Here is a tiny trained network, its code and every weight. The questions are about switching its units off for an input and a target symbol, where a switched-off unit gives its printed mean instead of its output.

import numpy as np


def w(rows, s, z=0):
    codes = np.array(rows[::2]) - 128.0
    scale = np.full(codes.shape[1], s)
    scale[-1] = z or s
    return codes * scale


def f(y):
    return y / 2 * (1 + np.tanh(0.7978845608 * (y + 0.044715 * y**3)))


def softmax(a):
    e = np.exp(a - a.max(-1, keepdims=True))
    return e / e.sum(-1, keepdims=True)


def log_softmax(a):
    a = a - a.max(-1, keepdims=True)
    return a - np.log(np.exp(a).sum(-1, keepdims=True))


def net(x, mask):
    ids = ['ΛΠαβδεζηθξσφψω'.index(c) for c in x.split()]
    T = len(ids)
    res = E[ids] + P[:T]
    u = 0
    for l in range(2):
        r = res
        for j in range(3):
            rows = slice(4 * j, 4 * j + 4)
            q, k, v = (r @ M[l][rows].T for M in (Q, K, V))
            z = softmax(np.where(np.tri(T) > 0, q @ k.T / 4**0.5, -1e9)) @ v
            o = O[l][rows]
            res = res + np.where(mask[u + j], z, o[:, -1]) @ o[:, :-1]
        u += 3
        y = f(res @ A[l][:, :-1].T + A[l][:, -1])
        res = res + np.where(mask[u : u + 4], y, B[l][:, -1]) @ B[l][:, :-1]
        u += 4
    return log_softmax(res[-1] @ U[:, :-1].T + U[:, -1])


Q, K, V, O, A, B = {}, {}, {}, {}, {}, {}
E = w([
[163,13,126],'Λ',
[80,131,245],'Π',
[232,121,215],'α',
[122,211,208],'β',
[45,205,80],'δ',
[70,161,218],'ε',
[187,164,113],'ζ',
[224,181,76],'η',
[38,75,115],'θ',
[155,187,138],'ξ',
[180,194,177],'σ',
[58,154,96],'φ',
[220,139,170],'ψ',
[8,144,132],'ω',
],0.012)
P = w([
[115,186,154],'0',
[135,168,2],'1',
[126,150,26],'2',
[117,134,91],'3',
[117,132,99],'4',
[124,129,101],'5',
[118,126,118],'6',
[114,133,132],'7',
[117,125,137],'8',
[114,127,153],'9',
[122,129,163],'10',
[122,126,172],'11',
[131,140,187],'12',
[135,135,192],'13',
],0.0052)
Q[0] = w([
[106,159,121],'0.h1',
[176,80,186],'0.h1',
[147,82,253],'0.h1',
[134,174,75],'0.h1',
[186,161,174],'0.h2',
[103,93,135],'0.h2',
[95,117,177],'0.h2',
[107,141,112],'0.h2',
[142,158,157],'0.h3',
[89,185,73],'0.h3',
[150,160,133],'0.h3',
[133,69,200],'0.h3',
],0.012)
K[0] = w([
[199,119,98],'0.h1',
[143,9,91],'0.h1',
[85,3,126],'0.h1',
[91,210,186],'0.h1',
[125,172,120],'0.h2',
[98,59,5],'0.h2',
[222,175,142],'0.h2',
[143,85,226],'0.h2',
[56,171,51],'0.h3',
[77,172,147],'0.h3',
[180,242,147],'0.h3',
[47,97,126],'0.h3',
],0.0068)
V[0] = w([
[60,131,209],'0.h1',
[159,122,119],'0.h1',
[158,39,169],'0.h1',
[84,121,115],'0.h1',
[95,112,107],'0.h2',
[145,118,2],'0.h2',
[150,89,31],'0.h2',
[177,122,81],'0.h2',
[111,125,150],'0.h3',
[179,179,137],'0.h3',
[101,110,57],'0.h3',
[109,184,104],'0.h3',
],0.0094)
O[0] = w([
[165,55,94,28],'0.h1',
[99,187,195,149],'0.h1',
[171,161,213,6],'0.h1',
[180,118,92,96],'0.h1',
[99,214,99,96],'0.h2',
[168,255,178,194],'0.h2',
[81,155,190,135],'0.h2',
[137,143,184,173],'0.h2',
[45,143,79,94],'0.h3',
[179,213,44,239],'0.h3',
[119,120,131,136],'0.h3',
[197,105,79,224],'0.h3',
],0.004,0.0025)
A[0] = w([
[1,67,174,53],'0.n1',
[252,85,204,5],'0.n2',
[247,220,44,119],'0.n3',
[131,63,27,254],'0.n4',
],0.0082,0.0038)
B[0] = w([
[3,198,216,143],'0.n1',
[50,254,166,144],'0.n2',
[16,139,146,255],'0.n3',
[170,46,75,176],'0.n4',
],0.0068,0.0072)
Q[1] = w([
[91,94,64],'1.h1',
[80,147,226],'1.h1',
[182,250,91],'1.h1',
[90,156,99],'1.h1',
[188,126,172],'1.h2',
[105,56,44],'1.h2',
[134,85,141],'1.h2',
[7,144,126],'1.h2',
[167,85,155],'1.h3',
[204,108,72],'1.h3',
[44,219,121],'1.h3',
[60,212,97],'1.h3',
],0.011)
K[1] = w([
[133,182,148],'1.h1',
[163,113,95],'1.h1',
[37,125,163],'1.h1',
[135,139,186],'1.h1',
[153,167,130],'1.h2',
[131,95,132],'1.h2',
[134,132,102],'1.h2',
[131,105,85],'1.h2',
[89,131,93],'1.h3',
[20,171,166],'1.h3',
[219,176,132],'1.h3',
[190,5,155],'1.h3',
],0.012)
V[1] = w([
[108,119,185],'1.h1',
[81,154,95],'1.h1',
[249,153,185],'1.h1',
[138,182,95],'1.h1',
[109,61,138],'1.h2',
[137,127,157],'1.h2',
[121,142,185],'1.h2',
[143,133,61],'1.h2',
[60,187,111],'1.h3',
[152,78,197],'1.h3',
[60,104,106],'1.h3',
[168,125,98],'1.h3',
],0.012)
O[1] = w([
[60,122,200,118],'1.h1',
[135,128,2,213],'1.h1',
[202,143,254,2],'1.h1',
[201,189,59,179],'1.h1',
[64,166,158,81],'1.h2',
[89,129,134,96],'1.h2',
[89,102,128,107],'1.h2',
[179,177,123,165],'1.h2',
[141,169,116,173],'1.h3',
[95,39,148,98],'1.h3',
[88,149,43,147],'1.h3',
[164,113,152,115],'1.h3',
],0.007,0.0065)
A[1] = w([
[254,91,89,4],'1.n1',
[139,10,224,55],'1.n2',
[16,96,37,88],'1.n3',
[140,75,188,173],'1.n4',
],0.0083,0.0042)
B[1] = w([
[198,60,1,131],'1.n1',
[173,73,139,137],'1.n2',
[76,120,180,246],'1.n3',
[201,214,50,130],'1.n4',
],0.0089,0.011)
U = w([
[140,147,115,92],'Λ',
[103,169,136,148],'Π',
[115,253,139,138],'α',
[99,63,126,134],'β',
[112,70,105,116],'δ',
[139,127,118,106],'ε',
[123,165,123,65],'ζ',
[135,153,160,142],'η',
[122,135,74,121],'θ',
[180,1,82,254],'ξ',
[158,140,172,218],'σ',
[56,176,168,9],'φ',
[130,150,179,173],'ψ',
[73,141,112,82],'ω',
],0.0098,0.0073)

Each question gives the input, a string of symbols that net reads in full, and the target symbol t.
The units are the heads (4 rows each of Q, K, V and O) and the neurons (one row each of A and B). Each row of codes is followed by its name. A weight is (code - 128) times the scale printed after its matrix; where a second scale follows, it is the last column's (O, A, B and U).
mask holds one flag per unit, layer by layer, with each layer's heads first. A switched-off unit (its flag False) gives its mean, the last column of its rows in O or B, instead of its output. The means were averaged over made-up inputs and are rounded, as every weight is.
A unit's drop is (log p(t) with every unit on - log p(t) with that unit switched off) / (log p(t) with every unit on - log p(t) with every unit switched off).
The circuit of an input: a set's keep is (log p(t) with only the set's units on - log p(t) with every unit switched off) / (log p(t) with every unit on - log p(t) with every unit switched off). Starting from the 12 units with the biggest drops (on a tie, the unit counted first), units are removed one at a time, each time the one whose removal leaves the highest keep (on an exact tie, the one counted first), for as long as the keep stays at least 0.8.
units of the circuit, in order: the units of the circuit, biggest drop first
most important unit: the unit with the biggest drop
top k neurons: the k neurons with the biggest drops, biggest first
top k neurons in layer l: the k neurons of layer l with the biggest drops, biggest first
which heads matter: for each layer, one digit per head in row order, 1 if its drop is at least 0.15 and else 0, layers parted by /
drop when u is switched off: that unit's drop, to one decimal
input β δ η, target ξ: top 4 neurons	(1.n1; 0.n4; 0.n1; 0.n2)
input δ δ η η, target θ: units of the circuit, in order	(1.h1)
input η θ ψ, target α: which heads matter	010 / 001
input Π η η Π, target α: units of the circuit, in order	(1.h2; 0.n4; 0.h2)
input η ψ α, target α: units of the circuit, in order	(0.n2; 0.n4; 0.h1)
input η ε δ ξ η η ω, target α: units of the circuit, in order	(1.h3; 0.n1; 1.h1)
input η η ζ, target α: units of the circuit, in order	(0.h2; 1.h3; 0.h1)
input η η η, target α: units of the circuit, in order	(0.n3; 0.h2; 1.h3)
input δ η δ Π η η δ Π, target α: top 3 neurons in layer 0	(0.n4; 0.n1; 0.n3)
input η η θ Λ ω, target φ: top 2 neurons	(0.n3; 0.n1)
input η ζ Λ β Π, target σ: top 3 neurons	(0.n3; 1.n2; 0.n1)
input η η δ δ ξ, target θ: units of the circuit, in order	(1.h1; 0.h1)
input ω ω η, target ω: which heads matter	001 / 100
input η ω η η η δ, target α: units of the circuit, in order	(1.h3; 0.h2; 0.n3)
input φ ω δ δ η ξ α, target α: units of the circuit, in order	(1.h3)
input δ ω η, target θ: top 4 neurons	(0.n4; 1.n1; 0.n2; 0.n1)
input δ δ δ, target θ: top 3 neurons	(1.n1; 0.n4; 0.n1)
input Π Π η, target β: top 2 neurons in layer 0	(0.n4; 0.n1)
input η η η δ, target α: top 2 neurons in layer 0	(0.n3; 0.n4)
input η η α δ Λ Λ ψ η η η η Λ Π, target σ: most important unit	0.n3
input ξ η η η ω, target α: drop when 1.h2 is switched off	0.1
input η η ξ η, target α: drop when 1.h2 is switched off	-0.1
input Λ η ω, target φ: drop when 0.n3 is switched off	0.6
